Here is a tiny trained network, its code and every weight. The questions are about switching its units off for an input and a target symbol, where a switched-off unit gives its printed mean instead of its output.

import numpy as np


def w(rows, s, z=0):
    codes = np.array(rows[::2]) - 128.0
    scale = np.full(codes.shape[1], s)
    scale[-1] = z or s
    return codes * scale


def f(y):
    return np.maximum(y, 0)


def softmax(a):
    e = np.exp(a - a.max(-1, keepdims=True))
    return e / e.sum(-1, keepdims=True)


def log_softmax(a):
    a = a - a.max(-1, keepdims=True)
    return a - np.log(np.exp(a).sum(-1, keepdims=True))


def net(x, mask):
    ids = ['αβγδζλμστψ'.index(c) for c in x.split()]
    T = len(ids)
    res = E[ids] + P[:T]
    q, k, v = (res @ M[0].T for M in (Q, K, V))
    z = softmax(np.where(np.tri(T) > 0, q @ k.T / 4**0.5, -1e9)) @ v
    res = res + np.where(mask[0], z, O[0][:, -1]) @ O[0][:, :-1]
    y = f(res @ A[0][:, :-1].T + A[0][:, -1])
    res = res + np.where(mask[1:25], y, B[0][:, -1]) @ B[0][:, :-1]
    return log_softmax(res[-1] @ U[:, :-1].T + U[:, -1])


Q, K, V, O, A, B = {}, {}, {}, {}, {}, {}
E = w([
[148,111,86],'α',
[155,119,83],'β',
[151,122,76],'γ',
[152,119,74],'δ',
[125,100,70],'ζ',
[102,73,82],'λ',
[243,182,104],'μ',
[213,88,180],'σ',
[151,53,143],'τ',
[248,71,232],'ψ',
],0.013)
P = w([
[141,80,1],'0',
[84,145,135],'1',
[102,142,137],'2',
[109,155,137],'3',
[136,156,129],'4',
[123,127,115],'5',
[167,148,105],'6',
[149,124,83],'7',
[158,110,70],'8',
[168,106,68],'9',
[195,108,64],'10',
],0.0066)
Q[0] = w([
[114,109,166],'h0',
[63,253,120],'h0',
[69,170,143],'h0',
[22,242,212],'h0',
],0.011)
K[0] = w([
[76,154,152],'h0',
[134,171,179],'h0',
[73,159,201],'h0',
[14,254,229],'h0',
],0.013)
V[0] = w([
[211,71,186],'h0',
[137,255,113],'h0',
[199,160,164],'h0',
[87,124,107],'h0',
],0.018)
O[0] = w([
[6,113,164,255],'h0',
[126,27,87,27],'h0',
[35,56,133,169],'h0',
[174,147,116,86],'h0',
],0.019,0.0048)
A[0] = w([
[184,80,246,70],'n0',
[189,70,91,62],'n1',
[129,123,116,49],'n2',
[177,79,14,101],'n3',
[109,172,149,45],'n4',
[147,113,185,36],'n5',
[133,110,113,104],'n6',
[150,73,112,119],'n7',
[140,120,175,23],'n8',
[112,134,132,57],'n9',
[166,138,142,72],'n10',
[99,141,116,33],'n11',
[133,113,117,112],'n12',
[129,125,127,87],'n13',
[141,113,171,50],'n14',
[110,140,141,2],'n15',
[104,132,132,43],'n16',
[136,114,110,93],'n17',
[133,124,125,93],'n18',
[156,96,208,47],'n19',
[167,88,126,199],'n20',
[147,119,209,89],'n21',
[158,95,158,88],'n22',
[85,164,103,111],'n23',
],0.012,0.0074)
B[0] = w([
[80,42,18,188],'n0',
[202,22,6,161],'n1',
[159,126,44,128],'n2',
[214,78,209,213],'n3',
[51,146,110,223],'n4',
[173,137,99,143],'n5',
[132,148,107,150],'n6',
[110,187,170,201],'n7',
[189,143,123,137],'n8',
[179,149,79,154],'n9',
[72,227,110,193],'n10',
[178,130,37,168],'n11',
[133,144,129,146],'n12',
[116,216,159,128],'n13',
[178,125,122,136],'n14',
[220,187,90,154],'n15',
[195,140,40,177],'n16',
[132,118,145,136],'n17',
[56,156,194,128],'n18',
[196,113,83,155],'n19',
[103,125,208,220],'n20',
[72,138,109,195],'n21',
[136,116,62,141],'n22',
[128,57,128,255],'n23',
],0.019,0.0053)
U = w([
[156,146,103,62],'α',
[157,121,107,34],'β',
[180,103,101,4],'γ',
[181,119,100,72],'δ',
[192,181,84,126],'ζ',
[133,253,121,48],'λ',
[96,56,167,254],'μ',
[63,144,83,105],'σ',
[19,207,143,232],'τ',
[62,133,34,80],'ψ',
],0.005,0.0058)

Each question gives the input, a string of symbols that net reads in full, and the target symbol t.
The units are the heads (4 rows each of Q, K, V and O) and the neurons (one row each of A and B). Each row of codes is followed by its name. A weight is (code - 128) times the scale printed after its matrix; where a second scale follows, it is the last column's (O, A, B and U).
mask holds one flag per unit, heads first, then neurons. A switched-off unit (its flag False) gives its mean, the last column of its rows in O or B, instead of its output. The means were averaged over made-up inputs and are rounded, as every weight is.
A unit's drop is (log p(t) with every unit on - log p(t) with that unit switched off) / (log p(t) with every unit on - log p(t) with every unit switched off).
The circuit of an input: a set's keep is (log p(t) with only the set's units on - log p(t) with every unit switched off) / (log p(t) with every unit on - log p(t) with every unit switched off). Starting from the 12 units with the biggest drops (on a tie, the unit counted first), units are removed one at a time, each time the one whose removal leaves the highest keep (on an exact tie, the one counted first), for as long as the keep stays at least 0.8.
circuit, biggest first: the units of the circuit, biggest drop first
top k neurons: the k neurons with the biggest drops, biggest first
drop when u is switched off: that unit's drop, to one decimal
input μ σ σ α τ τ γ δ μ α γ, target μ: top 2 neurons : [n3, n10]
input τ σ α τ ζ α λ τ λ, target τ: circuit, biggest first : [h0, n4]
input μ δ μ λ, target μ: circuit, biggest first : [h0, n3]
input μ τ ζ α μ τ ζ μ δ, target μ: circuit, biggest first : [h0, n3]
input μ λ α τ τ λ δ, target μ: circuit, biggest first : [h0, n10, n16]
input ψ ζ σ, target ψ: top 2 neurons : [n16, n11]
input τ μ ψ β τ λ μ σ τ δ, target τ: circuit, biggest first : [h0]
input ζ λ α μ μ ζ ψ ζ τ, target λ: circuit, biggest first : [h0, n10]
input μ λ ζ τ λ μ γ λ, target μ: circuit, biggest first : [h0, n3, n10]
input μ λ τ μ μ τ γ, target μ: top 2 neurons : [n10, n4]
input ψ ψ σ μ ψ σ δ τ ψ γ, target ψ: top 2 neurons : [n11, n16]
input λ τ τ ψ α β μ ζ σ, target λ: top 2 neurons : [n10, n23]
input μ γ σ δ λ λ μ λ β, target μ: drop when n10 is switched off : 0.1
input ζ δ λ λ ζ μ δ, target ζ: drop when n7 is switched off : 0.0
input ψ σ μ γ μ ψ β, target ψ: drop when n11 is switched off : 0.2
input μ μ δ λ ψ ψ α λ δ μ ζ, target μ: top neuron : [n3]
